Below is a small trained network, with its code and all its weights. Each question gives an input and a target symbol and asks what happens when units are switched off, that is, made to give their printed mean instead of their output.

import numpy as np


def w(rows, s, z=0):
    codes = np.array(rows[::2]) - 128.0
    scale = np.full(codes.shape[1], s)
    scale[-1] = z or s
    return codes * scale


def norm(h):
    return h / np.sqrt((h * h).mean(-1, keepdims=True) + 1e-5)


def f(y):
    return y / 2 * (1 + np.tanh(0.7978845608 * (y + 0.044715 * y**3)))


def softmax(a):
    e = np.exp(a - a.max(-1, keepdims=True))
    return e / e.sum(-1, keepdims=True)


def log_softmax(a):
    a = a - a.max(-1, keepdims=True)
    return a - np.log(np.exp(a).sum(-1, keepdims=True))


def net(x, mask):
    ids = ['βγεζηλξπτφ'.index(c) for c in x.split()]
    T = len(ids)
    res = E[ids] + P[:T]
    u = 0
    for l in range(2):
        q, k, v = (norm(res) @ M[l].T for M in (Q, K, V))
        z = softmax(np.where(np.tri(T) > 0, q @ k.T / 2**0.5, -1e9)) @ v
        res = res + np.where(mask[u], z, O[l][:, -1]) @ O[l][:, :-1]
        u += 1
        y = f(norm(res) @ A[l][:, :-1].T + A[l][:, -1])
        res = res + np.where(mask[u : u + 8], y, B[l][:, -1]) @ B[l][:, :-1]
        u += 8
    return log_softmax(norm(res)[-1] @ U[:, :-1].T + U[:, -1])


Q, K, V, O, A, B = {}, {}, {}, {}, {}, {}
E = w([
[187,94,52,99,132,221,180,108,167,183],'β',
[176,25,67,107,68,127,86,151,193,193],'γ',
[97,117,96,81,183,248,82,145,174,186],'ε',
[218,163,191,233,156,116,176,79,91,152],'ζ',
[181,12,116,180,100,92,152,174,191,149],'η',
[73,126,163,149,99,165,241,215,101,52],'λ',
[111,205,78,93,107,214,211,180,75,132],'ξ',
[89,92,208,155,32,87,159,226,137,92],'π',
[147,119,252,74,113,203,155,117,122,164],'τ',
[110,132,194,72,185,57,168,13,71,156],'φ',
],0.0039)
P = w([
[179,150,108,76,65,142,115,88,144,30],'0',
[189,126,116,78,89,159,155,120,136,111],'1',
[169,121,106,102,95,161,160,138,124,137],'2',
[157,110,114,117,109,160,161,151,111,154],'3',
[150,108,127,124,125,155,158,162,108,169],'4',
[140,112,133,137,136,151,155,165,105,183],'5',
[128,115,146,148,155,144,149,165,104,195],'6',
[122,116,153,156,175,136,149,165,101,204],'7',
[110,129,153,168,186,126,139,165,104,215],'8',
[94,122,157,176,205,118,146,154,104,224],'9',
[82,125,157,186,223,106,146,145,106,233],'10',
[63,128,158,193,233,101,155,127,110,241],'11',
[40,138,150,197,253,83,155,93,112,246],'12',
],0.0028)
Q[0] = w([
[77,188,159,142,132,142,180,152,97,62],'L0H0',
[130,95,151,165,85,3,132,152,127,90],'L0H0',
],0.016)
K[0] = w([
[108,181,174,153,144,129,176,159,77,88],'L0H0',
[161,101,142,178,87,5,163,152,120,115],'L0H0',
],0.014)
V[0] = w([
[183,123,82,82,43,196,83,165,169,28],'L0H0',
[33,92,65,2,168,76,128,143,151,146],'L0H0',
],0.0066)
O[0] = w([
[136,195,207,188,217,121,169,129,167,164,254],'L0H0',
[132,135,167,233,53,130,172,1,25,42,21],'L0H0',
],0.0019,0.00077)
A[0] = w([
[105,125,139,186,125,77,96,147,138,125,121],'L0N0',
[129,97,119,146,120,109,140,106,130,125,110],'L0N1',
[169,163,133,109,151,58,141,123,146,91,136],'L0N2',
[127,103,86,97,94,150,139,149,156,115,140],'L0N3',
[167,126,124,118,126,57,119,125,59,114,4],'L0N4',
[172,125,98,207,101,121,152,128,101,80,125],'L0N5',
[175,108,48,39,3,180,108,162,179,22,129],'L0N6',
[120,135,81,154,151,131,134,148,155,141,69],'L0N7',
],0.012,0.0017)
B[0] = w([
[126,122,143,89,118,139,112,129,123,136,195],'L0N0',
[115,132,115,151,110,159,152,158,135,128,197],'L0N1',
[152,141,144,112,148,161,157,96,130,171,192],'L0N2',
[131,163,162,125,116,145,129,111,154,124,210],'L0N3',
[86,134,122,140,138,90,116,166,168,139,251],'L0N4',
[132,131,136,107,142,145,167,90,139,159,178],'L0N5',
[160,102,174,91,249,146,201,21,126,213,155],'L0N6',
[128,92,125,164,128,108,156,137,108,132,239],'L0N7',
],0.013,0.0019)
Q[1] = w([
[65,132,121,155,148,103,80,73,141,97],'L1H0',
[14,93,184,190,141,242,142,219,99,250],'L1H0',
],0.013)
K[1] = w([
[106,152,28,104,148,129,138,130,168,166],'L1H0',
[67,86,164,183,216,250,78,73,84,153],'L1H0',
],0.013)
V[1] = w([
[203,206,158,254,3,87,55,146,94,20],'L1H0',
[177,85,225,128,97,115,158,72,34,99],'L1H0',
],0.006)
O[1] = w([
[3,63,125,116,46,21,132,15,123,143,2],'L1H0',
[158,225,217,154,86,150,62,96,146,166,155],'L1H0',
],0.003,0.0093)
A[1] = w([
[173,144,80,193,118,97,61,247,162,87,4],'L1N0',
[114,110,86,156,91,101,95,112,117,154,118],'L1N1',
[126,153,109,130,155,89,118,79,201,86,158],'L1N2',
[128,208,63,137,135,72,135,104,88,108,81],'L1N3',
[102,115,118,190,167,152,97,165,115,120,45],'L1N4',
[174,101,112,114,95,102,151,104,115,148,98],'L1N5',
[159,123,80,161,136,152,146,122,126,129,70],'L1N6',
[142,120,183,170,98,156,106,115,93,125,131],'L1N7',
],0.012,0.002)
B[1] = w([
[2,125,31,145,85,72,70,217,56,105,253],'L1N0',
[156,142,161,148,139,137,140,19,145,176,152],'L1N1',
[132,125,85,124,125,187,72,183,159,60,120],'L1N2',
[169,137,82,18,119,90,167,142,139,132,118],'L1N3',
[37,59,57,94,153,173,103,120,58,145,196],'L1N4',
[132,148,95,154,115,120,57,135,108,102,136],'L1N5',
[81,142,164,71,154,131,82,152,132,148,192],'L1N6',
[114,143,107,95,198,139,179,149,183,186,185],'L1N7',
],0.0095,0.0051)
U = w([
[204,187,207,103,208,200,158,167,161,185,179],'β',
[41,142,42,135,147,135,79,255,72,139,146],'γ',
[127,94,238,63,60,87,94,100,74,122,109],'ε',
[57,96,121,93,140,21,163,38,210,147,183],'ζ',
[182,143,81,111,80,105,191,71,47,117,119],'η',
[113,105,189,215,106,143,179,116,95,42,104],'λ',
[156,119,78,128,115,212,40,94,202,22,118],'ξ',
[170,162,128,178,130,112,60,89,103,115,54],'π',
[156,135,135,124,125,113,112,149,140,75,3],'τ',
[178,58,121,219,88,142,101,116,139,143,88],'φ',
],0.0048,0.0036)

Each question gives the input, a string of symbols that net reads in full, and the target symbol t.
The units are the heads (2 rows each of Q, K, V and O) and the neurons (one row each of A and B). Each row of codes is followed by its name. A weight is (code - 128) times the scale printed after its matrix; where a second scale follows, it is the last column's (O, A, B and U).
mask holds one flag per unit, layer by layer, with each layer's heads first. A switched-off unit (its flag False) gives its mean, the last column of its rows in O or B, instead of its output. The means were averaged over made-up inputs and are rounded, as every weight is.
A unit's drop is (log p(t) with every unit on - log p(t) with that unit switched off) / (log p(t) with every unit on - log p(t) with every unit switched off).
The circuit of an input: a set's keep is (log p(t) with only the set's units on - log p(t) with every unit switched off) / (log p(t) with every unit on - log p(t) with every unit switched off). Starting from the 12 units with the biggest drops (on a tie, the unit counted first), units are removed one at a time, each time the one whose removal leaves the highest keep (on an exact tie, the one counted first), for as long as the keep stays at least 0.8.
units of the circuit, in order: the units of the circuit, biggest drop first
unit that matters most: the unit with the biggest drop
k most important neurons: the k neurons with the biggest drops, biggest first
top k neurons in layer l: the k neurons of layer l with the biggest drops, biggest first
drop when u is switched off: that unit's drop, to one decimal
input β η γ ξ ξ φ λ η π, target β: units of the circuit, in order => (L0H0, L0N6, L1N0)
input ε ξ φ ξ π β ξ φ η, target ζ: top 3 neurons in layer 0 => (L0N6, L0N5, L0N2)
input η φ ε ζ η ξ τ λ ζ ξ φ η λ, target ζ: most important neuron => (L0N6)
input β τ φ φ λ, target β: units of the circuit, in order => (L0N6, L1N0)
input ε η η λ, target λ: top 2 neurons in layer 0 => (L0N6, L0N2)
input β ε β ζ λ β φ ξ η φ, target ζ: 3 most important neurons => (L0N6, L0N4, L0N5)
input φ ε λ φ ζ, target ζ: 2 most important neurons => (L0N4, L0N6)
input φ η η ζ η τ, target β: top 2 neurons in layer 0 => (L0N4, L0N3)
input ξ τ ε λ ζ φ ξ π, target ζ: top 4 neurons in layer 0 => (L0N6, L0N5, L0N2, L0N1)
input η η λ φ π β β η φ φ γ, target β: top 3 neurons in layer 0 => (L0N4, L0N3, L0N5)
input φ ζ φ ε ε τ η φ ε η τ β λ, target β: top 2 neurons in layer 0 => (L0N4, L0N3)
input η ζ ξ, target β: top 2 neurons in layer 0 => (L0N6, L0N4)
input η η π λ φ ε β φ γ, target ζ: 3 most important neurons => (L0N6, L0N5, L0N1)
input φ λ φ λ ξ φ ζ, target β: 2 most important neurons => (L0N5, L1N0)
input λ ε φ, target ζ: 3 most important neurons => (L0N6, L0N4, L0N2)
input φ ζ ξ ε τ ξ φ β φ π β, target ζ: 2 most important neurons => (L0N6, L0N5)
input ε ξ ξ ζ γ ζ π, target ε: unit that matters most => L0H0
input λ β ζ, target β: top 2 neurons in layer 0 => (L0N2, L0N4)
input ζ η ε φ ξ φ ξ η ξ φ β τ, target ζ: 3 most important neurons => (L0N6, L0N1, L0N5)
input β φ ξ ζ η η ε λ τ η ξ φ η, target ζ: top 2 neurons in layer 1 => (L1N7, L1N1)
input η ζ η φ φ ζ φ φ β, target β: most important neuron => (L0N3)
input ξ η γ π, target β: 2 most important neurons => (L0N4, L0N6)
input γ η φ η ζ λ ε β φ π γ, target ζ: top 3 neurons in layer 0 => (L0N6, L0N5, L0N2)
input π β η η φ η ξ β λ φ τ, target β: 2 most important neurons => (L0N4, L0N1)
input β ε λ, target λ: top 4 neurons in layer 1 => (L1N0, L1N7, L1N4, L1N6)
input φ η ξ φ ε ξ, target η: top 3 neurons in layer 0 => (L0N6, L0N5, L0N4)
input φ β ξ τ η, target β: unit that matters most => L0N6
input ξ η φ η ε ξ ξ, target η: drop when L0N2 is switched off => 0.1
input η ζ φ ε, target ζ: drop when L0N5 is switched off => 0.6
input ζ λ γ ξ φ, target β: drop when L1N0 is switched off => 0.4
